Below is a small trained network, with its code and all its weights. Each question gives an input and a target symbol and asks what happens when units are switched off, that is, made to give their printed mean instead of their output.

import numpy as np


def w(rows, s, z=0):
    codes = np.array(rows[::2]) - 128.0
    scale = np.full(codes.shape[1], s)
    scale[-1] = z or s
    return codes * scale


def f(y):
    return np.maximum(y, 0)


def softmax(a):
    e = np.exp(a - a.max(-1, keepdims=True))
    return e / e.sum(-1, keepdims=True)


def log_softmax(a):
    a = a - a.max(-1, keepdims=True)
    return a - np.log(np.exp(a).sum(-1, keepdims=True))


def net(x, mask):
    ids = ['ΛΠγδεζηθσω'.index(c) for c in x.split()]
    T = len(ids)
    res = E[ids] + P[:T]
    r = res
    for j in range(3):
        rows = slice(3 * j, 3 * j + 3)
        q, k, v = (r @ M[0][rows].T for M in (Q, K, V))
        z = softmax(np.where(np.tri(T) > 0, q @ k.T / 3**0.5, -1e9)) @ v
        o = O[0][rows]
        res = res + np.where(mask[j], z, o[:, -1]) @ o[:, :-1]
    y = f(res @ A[0][:, :-1].T + A[0][:, -1])
    res = res + np.where(mask[3:19], y, B[0][:, -1]) @ B[0][:, :-1]
    return log_softmax(res[-1] @ U[:, :-1].T + U[:, -1])


Q, K, V, O, A, B = {}, {}, {}, {}, {}, {}
E = w([
[181,140,100,190,144,184,83,108,36,126,180],'Λ',
[102,191,69,181,211,126,194,144,40,33,120],'Π',
[95,85,177,173,128,97,108,39,118,45,75],'γ',
[114,2,125,118,156,128,99,95,138,127,167],'δ',
[77,113,76,169,38,91,102,114,103,131,143],'ε',
[105,109,58,78,184,102,59,152,197,93,48],'ζ',
[142,125,144,174,63,88,34,197,191,49,122],'η',
[144,112,74,39,129,80,151,180,109,67,184],'θ',
[183,129,137,53,128,122,177,141,141,16,90],'σ',
[172,66,131,108,104,85,78,95,30,160,59],'ω',
],0.0078)
P = w([
[111,36,187,148,117,245,145,203,120,122,90],'0',
[2,179,192,31,135,174,47,132,8,54,134],'1',
[139,48,125,153,126,172,122,167,101,95,113],'2',
[37,137,127,41,111,144,49,118,28,28,157],'3',
[157,69,109,158,133,128,126,150,114,104,118],'4',
[60,132,98,37,104,120,32,94,48,38,164],'5',
[173,84,103,164,141,96,136,127,135,114,123],'6',
[78,141,80,47,97,103,41,79,75,40,173],'7',
[189,100,93,166,146,61,143,109,150,123,125],'8',
[89,143,60,41,90,89,54,54,104,31,177],'9',
[210,104,88,171,150,30,152,88,171,134,125],'10',
[117,151,54,52,83,62,56,29,99,38,176],'11',
[205,118,90,174,159,30,154,79,183,110,130],'12',
],0.0086)
Q[0] = w([
[182,37,104,176,140,96,127,117,147,128,128],'H1',
[121,241,181,108,141,167,173,174,155,204,97],'H1',
[76,108,79,83,95,114,52,87,69,14,140],'H1',
[136,134,180,172,131,149,203,135,154,235,107],'H2',
[168,100,141,205,145,120,197,135,167,206,94],'H2',
[77,227,224,100,113,190,207,131,131,248,144],'H2',
[114,130,60,91,132,106,41,89,56,60,192],'H3',
[203,59,74,222,169,88,136,117,107,114,104],'H3',
[121,106,62,113,140,107,39,95,56,48,183],'H3',
],0.011)
K[0] = w([
[118,127,81,85,86,74,86,20,131,103,155],'H1',
[79,115,206,128,143,245,153,254,96,145,104],'H1',
[255,147,88,212,171,9,164,88,189,158,152],'H1',
[40,114,169,92,107,218,104,181,81,105,117],'H2',
[47,160,178,84,131,173,74,192,111,45,87],'H2',
[81,58,159,117,101,241,133,139,68,187,144],'H2',
[227,152,78,167,151,26,163,60,202,151,162],'H3',
[128,188,67,140,153,121,125,98,62,99,167],'H3',
[214,156,85,162,144,42,149,65,151,142,153],'H3',
],0.01)
V[0] = w([
[120,141,82,139,35,95,68,181,175,185,155],'H1',
[198,160,118,140,79,120,83,144,68,139,74],'H1',
[107,197,98,169,158,158,130,168,137,67,89],'H1',
[76,123,77,166,155,130,154,74,77,198,149],'H2',
[92,123,81,65,202,131,90,131,200,151,63],'H2',
[35,148,123,237,102,104,126,126,154,111,123],'H2',
[134,104,162,172,85,167,98,147,165,109,196],'H3',
[103,113,175,141,106,98,83,79,128,106,2],'H3',
[130,149,94,69,89,75,221,177,147,105,108],'H3',
],0.0095)
O[0] = w([
[9,180,71,127,77,154,115,178,101,174,73,67],'H1',
[130,194,190,105,109,132,155,153,166,227,40,209],'H1',
[141,198,157,200,151,72,120,155,204,48,69,23],'H1',
[68,162,149,86,221,173,107,27,108,116,91,11],'H2',
[160,109,103,144,102,192,61,153,77,46,42,92],'H2',
[45,30,99,206,218,97,147,107,111,137,103,98],'H2',
[112,175,31,155,95,59,115,83,142,155,156,168],'H3',
[129,1,127,123,47,167,223,101,122,126,89,255],'H3',
[65,126,213,116,129,72,128,218,76,81,153,16],'H3',
],0.0083,0.0022)
A[0] = w([
[199,162,166,147,201,171,172,169,182,185,94,248],'N1',
[208,133,100,210,126,96,153,160,187,144,103,109],'N2',
[235,130,183,195,195,141,150,131,181,102,132,143],'N3',
[3,198,183,54,126,133,70,157,66,145,132,49],'N4',
[106,249,190,64,227,85,58,94,116,120,200,5],'N5',
[201,90,166,179,110,125,220,171,115,175,95,74],'N6',
[119,76,118,150,119,148,172,140,132,91,114,153],'N7',
[134,120,83,178,112,99,181,164,128,145,102,156],'N8',
[182,141,165,139,99,132,81,193,160,161,177,236],'N9',
[74,85,159,138,133,216,109,159,103,150,143,253],'N10',
[85,136,98,79,115,105,102,80,105,23,177,30],'N11',
[56,141,131,36,105,187,71,103,39,108,140,77],'N12',
[12,249,132,80,140,105,109,40,183,187,152,54],'N13',
[141,144,119,237,192,93,189,227,178,139,95,25],'N14',
[149,87,161,220,143,216,181,103,183,193,44,106],'N15',
[30,143,78,86,93,165,95,120,105,194,133,197],'N16',
],0.006,0.0023)
B[0] = w([
[97,129,63,108,137,165,135,139,53,156,118,167],'N1',
[85,135,161,114,143,206,100,122,159,107,155,206],'N2',
[61,165,130,109,140,137,159,98,147,96,100,199],'N3',
[91,2,159,175,163,182,169,162,139,163,165,180],'N4',
[170,86,154,215,57,120,135,121,218,195,72,180],'N5',
[121,157,165,134,172,143,112,100,174,186,90,213],'N6',
[159,101,121,151,106,130,140,152,117,138,101,210],'N7',
[110,158,137,139,100,129,116,129,164,147,145,197],'N8',
[142,136,124,78,129,129,136,122,98,132,187,201],'N9',
[134,135,120,133,124,85,181,144,108,88,74,195],'N10',
[143,140,104,162,180,136,69,118,111,179,145,244],'N11',
[82,162,169,130,126,199,98,142,190,120,127,253],'N12',
[200,108,163,57,176,122,132,199,24,153,61,184],'N13',
[132,62,131,106,150,172,134,174,77,212,161,154],'N14',
[143,216,143,153,165,37,40,132,113,124,145,201],'N15',
[94,181,134,104,131,90,177,113,143,119,112,247],'N16',
],0.0086,0.0044)
U = w([
[105,221,50,107,171,168,35,54,125,134,193,127],'Λ',
[59,104,159,124,253,138,177,183,59,122,119,134],'Π',
[125,148,206,188,169,54,120,68,214,75,111,117],'γ',
[202,4,36,156,113,127,211,87,94,137,156,188],'δ',
[79,190,51,164,53,31,184,133,144,127,101,221],'ε',
[149,122,102,163,102,181,77,187,109,56,39,54],'ζ',
[96,95,184,199,117,181,88,199,182,193,178,6],'η',
[172,162,177,60,132,17,116,188,60,70,210,161],'θ',
[116,161,187,52,47,226,237,104,205,107,115,130],'σ',
[228,158,153,111,145,91,127,128,108,220,60,130],'ω',
],0.0054,0.0025)

Each question gives the input, a string of symbols that net reads in full, and the target symbol t.
The units are the heads (3 rows each of Q, K, V and O) and the neurons (one row each of A and B). Each row of codes is followed by its name. A weight is (code - 128) times the scale printed after its matrix; where a second scale follows, it is the last column's (O, A, B and U).
mask holds one flag per unit, heads first, then neurons. A switched-off unit (its flag False) gives its mean, the last column of its rows in O or B, instead of its output. The means were averaged over made-up inputs and are rounded, as every weight is.
A unit's drop is (log p(t) with every unit on - log p(t) with that unit switched off) / (log p(t) with every unit on - log p(t) with every unit switched off).
The circuit of an input: a set's keep is (log p(t) with only the set's units on - log p(t) with every unit switched off) / (log p(t) with every unit on - log p(t) with every unit switched off). Starting from the 12 units with the biggest drops (on a tie, the unit counted first), units are removed one at a time, each time the one whose removal leaves the highest keep (on an exact tie, the one counted first), for as long as the keep stays at least 0.8.
units of the circuit, in order: the units of the circuit, biggest drop first
unit that matters most: the unit with the biggest drop
top k neurons: the k neurons with the biggest drops, biggest first
which heads matter: for each layer, one digit per head in row order, 1 if its drop is at least 0.15 and else 0, layers parted by /
input η Π γ ω δ δ γ δ δ γ δ γ, target Λ: which heads matter => 100
input σ δ ε Λ γ ω δ σ η ε, target ε: which heads matter => 110
input δ ω ε δ Λ ε Λ θ Π ε η ω, target ε: units of the circuit, in order => (H1, H2, N16)
input σ δ Λ γ Λ θ θ η, target η: units of the circuit, in order => (H3, N4, N5)
input δ σ ω, target ω: units of the circuit, in order => (H1, N6, N15)
input δ ζ Π θ σ Π γ Λ, target δ: unit that matters most => H3
input γ ε γ Λ ω δ δ σ θ, target θ: units of the circuit, in order => (H3, H2)
input ω ε δ θ, target Λ: units of the circuit, in order => (H3, H1, N11)
input ε δ Λ θ, target ω: which heads matter => 011
input η ζ γ η η Λ η ε ζ ε, target ζ: units of the circuit, in order => (H2, H3)
input γ γ ω η Λ ε γ ε, target δ: which heads matter => 101
input Λ Λ γ δ, target δ: which heads matter => 101
input δ Π Λ η ε η γ ω γ δ ω ε, target σ: which heads matter => 101
input ω ω γ δ Π ε, target γ: units of the circuit, in order => (H1, H2)
input ω Λ η σ ε ε Λ ε ω Π Λ ε, target ω: which heads matter => 011
input η ζ θ Π ζ ω η ω δ Λ γ ζ, target δ: which heads matter => 101
input η ε γ σ η Π δ δ ε θ ω η, target σ: unit that matters most => H1
input Λ δ σ Π, target θ: which heads matter => 111
input γ γ θ γ η δ δ Λ η θ, target ε: which heads matter => 110
input σ γ ε γ η ζ γ ω δ ζ η, target η: units of the circuit, in order => (H2, N2, N14)
input ω δ Λ Λ ω δ ζ ω η γ η γ, target ε: which heads matter => 110
input ζ Λ δ Λ δ σ δ γ, target Λ: units of the circuit, in order => (H1, N11, H3)
input δ ε δ Λ Λ θ σ σ γ δ ζ, target ζ: which heads matter => 010
input ζ γ Λ Π, target ω: top neuron => (N13)
input γ ε Π, target Π: units of the circuit, in order => (N14, H2, H3)
input ω θ ε ω Λ δ Π γ θ σ σ Π, target θ: units of the circuit, in order => (H2, H3)
input η ω Λ ε Λ δ, target ω: units of the circuit, in order => (N13, H3, H2, N5)
input η ε ζ ε δ η δ ω ε Λ θ δ, target η: top 3 neurons => (N4, N5, N12)
input ω δ γ ε ω δ ε ω η γ, target ε: units of the circuit, in order => (H2, H1, H3)
input Λ ζ σ, target σ: which heads matter => 110
